Below are the code and all the weights of a small trained network. Each question names an input and a target symbol and asks about switching units off, where a switched-off unit gives its printed mean instead of its output.

import numpy as np


def w(rows, s, z=0):
    codes = np.array(rows[::2]) - 128.0
    scale = np.full(codes.shape[1], s)
    scale[-1] = z or s
    return codes * scale


def f(y):
    return y / 2 * (1 + np.tanh(0.7978845608 * (y + 0.044715 * y**3)))


def softmax(a):
    e = np.exp(a - a.max(-1, keepdims=True))
    return e / e.sum(-1, keepdims=True)


def log_softmax(a):
    a = a - a.max(-1, keepdims=True)
    return a - np.log(np.exp(a).sum(-1, keepdims=True))


def net(x, mask):
    ids = ['αβγεηθλμξστφψω'.index(c) for c in x.split()]
    T = len(ids)
    res = E[ids] + P[:T]
    r = res
    for j in range(2):
        rows = slice(3 * j, 3 * j + 3)
        q, k, v = (r @ M[0][rows].T for M in (Q, K, V))
        z = softmax(np.where(np.tri(T) > 0, q @ k.T / 3**0.5, -1e9)) @ v
        o = O[0][rows]
        res = res + np.where(mask[j], z, o[:, -1]) @ o[:, :-1]
    y = f(res @ A[0][:, :-1].T + A[0][:, -1])
    res = res + np.where(mask[2:14], y, B[0][:, -1]) @ B[0][:, :-1]
    return log_softmax(res[-1] @ U[:, :-1].T + U[:, -1])


Q, K, V, O, A, B = {}, {}, {}, {}, {}, {}
E = w([
[153,72,48,7,44,199,173,122,222,105,174,189],'α',
[164,129,121,91,189,194,175,52,129,173,65,104],'β',
[212,30,164,24,96,112,199,135,29,146,111,75],'γ',
[99,198,126,13,113,207,63,35,26,53,125,150],'ε',
[194,182,59,79,82,164,185,107,25,204,216,157],'η',
[216,53,175,69,248,222,79,150,36,13,220,97],'θ',
[225,89,33,193,245,81,95,77,129,56,142,160],'λ',
[89,59,188,60,172,35,37,42,152,128,26,174],'μ',
[85,49,27,153,117,186,39,195,75,184,9,150],'ξ',
[213,195,225,161,86,220,98,222,71,52,23,172],'σ',
[100,88,136,161,83,139,62,21,171,191,171,17],'τ',
[227,151,214,227,46,141,164,80,144,34,59,23],'φ',
[49,214,200,238,208,220,41,76,78,201,181,253],'ψ',
[192,116,236,185,196,105,61,246,247,250,144,162],'ω',
],0.0049)
P = w([
[180,28,149,46,112,203,155,41,117,130,107,228],'0',
[161,154,188,77,251,240,244,27,180,217,16,115],'1',
[254,4,85,78,48,244,34,20,50,159,95,226],'2',
[160,85,120,75,86,145,108,105,117,116,163,162],'3',
[103,182,118,100,213,192,223,145,206,184,82,91],'4',
[232,13,81,113,46,203,18,72,31,110,160,198],'5',
[123,115,128,134,84,88,73,162,89,104,192,119],'6',
[57,223,125,139,193,129,188,189,201,155,115,61],'7',
[203,38,67,124,22,137,30,104,39,91,169,194],'8',
[79,152,163,209,68,15,43,211,81,73,224,102],'9',
[18,248,160,222,193,49,150,236,183,121,142,22],'10',
[182,31,41,93,13,113,42,125,49,77,165,195],'11',
[101,135,112,178,102,45,111,185,105,96,195,107],'12',
],0.0046)
Q[0] = w([
[254,6,61,42,33,245,29,30,42,48,209,218],'head 0',
[244,5,13,3,9,246,8,61,8,67,231,235],'head 0',
[252,12,38,115,54,255,8,24,10,111,44,223],'head 0',
[17,244,236,224,226,30,247,187,220,185,29,8],'head 1',
[250,11,14,63,11,245,6,28,29,42,198,233],'head 1',
[226,32,68,140,11,246,20,34,24,47,85,230],'head 1',
],0.0045)
K[0] = w([
[12,225,114,240,118,16,59,245,81,98,166,43],'head 0',
[41,197,106,239,54,24,9,251,111,37,180,40],'head 0',
[25,239,213,233,122,28,88,252,212,68,198,53],'head 0',
[233,39,112,2,181,250,201,33,207,190,11,234],'head 1',
[22,236,176,252,110,8,57,245,108,85,225,24],'head 1',
[5,237,198,228,129,14,126,217,152,110,231,67],'head 1',
],0.0045)
V[0] = w([
[205,238,243,71,84,139,214,214,173,204,252,220],'head 0',
[243,144,187,153,208,89,157,17,192,11,221,90],'head 0',
[141,185,246,233,183,168,44,222,36,66,36,178],'head 0',
[69,235,114,130,1,166,225,22,27,64,156,16],'head 1',
[37,224,35,186,227,124,66,21,42,222,242,246],'head 1',
[53,63,235,193,83,86,55,55,241,234,151,27],'head 1',
],0.0045)
O[0] = w([
[239,250,229,30,83,162,221,198,211,213,225,223,178],'head 0',
[251,202,150,154,178,54,119,33,216,2,217,78,71],'head 0',
[167,162,211,224,165,219,35,242,61,72,59,178,6],'head 0',
[129,200,132,137,8,216,127,18,12,98,163,60,24],'head 1',
[85,214,46,167,219,124,20,13,54,204,246,242,107],'head 1',
[109,52,198,193,104,109,30,70,242,242,165,17,27],'head 1',
],0.0044,0.0018)
A[0] = w([
[240,115,106,32,117,72,176,145,173,16,245,190,110],'neuron 0',
[71,39,62,39,12,149,125,134,42,17,84,64,171],'neuron 1',
[220,103,114,246,5,92,50,22,54,24,209,10,129],'neuron 2',
[87,62,8,85,99,12,48,40,7,22,209,215,128],'neuron 3',
[132,107,155,231,147,210,11,158,26,124,130,243,160],'neuron 4',
[45,62,71,68,118,76,109,13,207,159,180,165,227],'neuron 5',
[21,83,18,40,3,73,163,186,137,227,205,175,93],'neuron 6',
[190,24,88,200,190,132,11,93,94,172,147,102,140],'neuron 7',
[64,243,167,109,248,148,219,169,73,106,70,51,233],'neuron 8',
[143,197,48,183,237,90,190,100,158,110,135,36,254],'neuron 9',
[32,130,150,220,247,178,46,235,118,217,39,89,152],'neuron 10',
[194,38,152,82,52,14,75,107,82,181,136,104,202],'neuron 11',
],0.0045,0.0037)
B[0] = w([
[167,186,141,46,162,92,151,233,230,59,244,92,227],'neuron 0',
[49,153,78,60,108,126,205,155,29,36,37,38,235],'neuron 1',
[191,168,2,171,63,186,102,43,192,20,219,6,153],'neuron 2',
[106,119,22,62,243,50,94,27,24,113,120,238,221],'neuron 3',
[56,125,216,225,56,192,158,169,178,64,178,234,195],'neuron 4',
[26,172,143,122,137,164,63,92,221,155,70,120,253],'neuron 5',
[24,99,41,130,27,59,164,191,134,227,240,136,235],'neuron 6',
[47,33,122,232,75,147,74,188,199,147,199,76,170],'neuron 7',
[48,214,198,45,225,202,145,72,234,228,92,34,175],'neuron 8',
[112,163,69,148,213,198,217,200,208,190,30,158,183],'neuron 9',
[190,248,28,34,129,69,179,112,163,138,230,63,161],'neuron 10',
[187,38,193,90,107,52,109,86,153,215,88,33,212],'neuron 11',
],0.0044,0.004)
U = w([
[25,231,38,80,98,113,200,234,234,138,180,51,122],'α',
[137,178,177,91,232,246,178,56,162,236,12,88,255],'β',
[192,37,201,68,123,15,214,140,39,142,106,29,68],'γ',
[56,236,189,45,138,149,50,52,82,45,98,149,76],'ε',
[224,236,73,86,75,59,147,91,10,238,224,186,119],'η',
[164,105,154,69,239,192,96,195,98,24,239,84,72],'θ',
[216,143,15,154,234,16,97,98,180,33,118,203,99],'λ',
[109,84,197,75,159,8,58,37,142,126,18,170,86],'μ',
[34,4,71,193,109,103,167,184,30,141,45,198,149],'ξ',
[173,192,206,162,11,200,159,225,109,26,47,220,150],'σ',
[73,102,126,170,70,161,48,22,176,184,200,11,71],'τ',
[231,173,74,203,17,177,179,121,166,21,88,20,89],'φ',
[28,181,199,231,95,208,103,51,174,144,219,250,81],'ψ',
[225,36,236,185,73,101,54,227,211,236,174,168,187],'ω',
],0.0044,0.0038)

Each question gives the input, a string of symbols that net reads in full, and the target symbol t.
The units are the heads (3 rows each of Q, K, V and O) and the neurons (one row each of A and B). Each row of codes is followed by its name. A weight is (code - 128) times the scale printed after its matrix; where a second scale follows, it is the last column's (O, A, B and U).
mask holds one flag per unit, heads first, then neurons. A switched-off unit (its flag False) gives its mean, the last column of its rows in O or B, instead of its output. The means were averaged over made-up inputs and are rounded, as every weight is.
A unit's drop is (log p(t) with every unit on - log p(t) with that unit switched off) / (log p(t) with every unit on - log p(t) with every unit switched off).
The circuit of an input: a set's keep is (log p(t) with only the set's units on - log p(t) with every unit switched off) / (log p(t) with every unit on - log p(t) with every unit switched off). Starting from the 12 units with the biggest drops (on a tie, the unit counted first), units are removed one at a time, each time the one whose removal leaves the highest keep (on an exact tie, the one counted first), for as long as the keep stays at least 0.8.
units of the circuit, in order: the units of the circuit, biggest drop first
most important unit: the unit with the biggest drop
top k neurons: the k neurons with the biggest drops, biggest first
heads that matter: for each layer, one digit per head in row order, 1 if its drop is at least 0.15 and else 0, layers parted by /
input α η α, target η: most important unit -> head 1
input α λ τ α α γ, target γ: units of the circuit, in order -> [neuron 11; neuron 1; head 0]
input ε α η φ ω ψ, target ω: units of the circuit, in order -> [head 1; neuron 1; head 0]
input α ξ η, target ξ: heads that matter -> 10
input τ σ α α ψ α α α τ, target τ: units of the circuit, in order -> [head 1; neuron 2; neuron 7]
input τ η θ η α α φ η ξ τ α ξ, target τ: heads that matter -> 01
input φ α λ α ξ λ, target ξ: heads that matter -> 10
input α ξ ξ τ α τ φ τ α, target φ: units of the circuit, in order -> [head 1; neuron 2; head 0]
input α α ω θ α ω η α τ ξ λ, target β: top 3 neurons -> [neuron 9; neuron 8; neuron 6]
input α μ φ φ μ η, target φ: heads that matter -> 11
input ε ξ τ φ ξ ψ, target ψ: units of the circuit, in order -> [neuron 4; head 0]
input σ ε γ ε φ η ξ ξ α φ φ α, target φ: heads that matter -> 11
input β θ γ ξ σ θ α α τ α γ γ, target γ: units of the circuit, in order -> [neuron 11; head 1; neuron 1]
input ψ α α α ψ λ, target ψ: units of the circuit, in order -> [head 1; neuron 4; head 0]
input η α φ, target φ: units of the circuit, in order -> [neuron 2; head 1; head 0]
input λ ξ α τ γ α ψ α ξ ξ γ μ, target ξ: units of the circuit, in order -> [head 0; neuron 0]
input β α α α ξ τ λ, target λ: heads that matter -> 10
input φ γ ξ ξ τ α λ γ α η η η, target η: units of the circuit, in order -> [head 1; neuron 3]
input α ω ω φ α ξ φ ξ λ α γ, target β: most important unit -> neuron 8
input φ α η α ξ σ ξ α ω α ω ξ, target ω: units of the circuit, in order -> [head 1; head 0; neuron 1]
input φ α ξ ξ α α ε, target ε: top 3 neurons -> [neuron 3; neuron 1; neuron 6]
input φ ξ ξ α λ ξ τ α φ, target φ: heads that matter -> 00
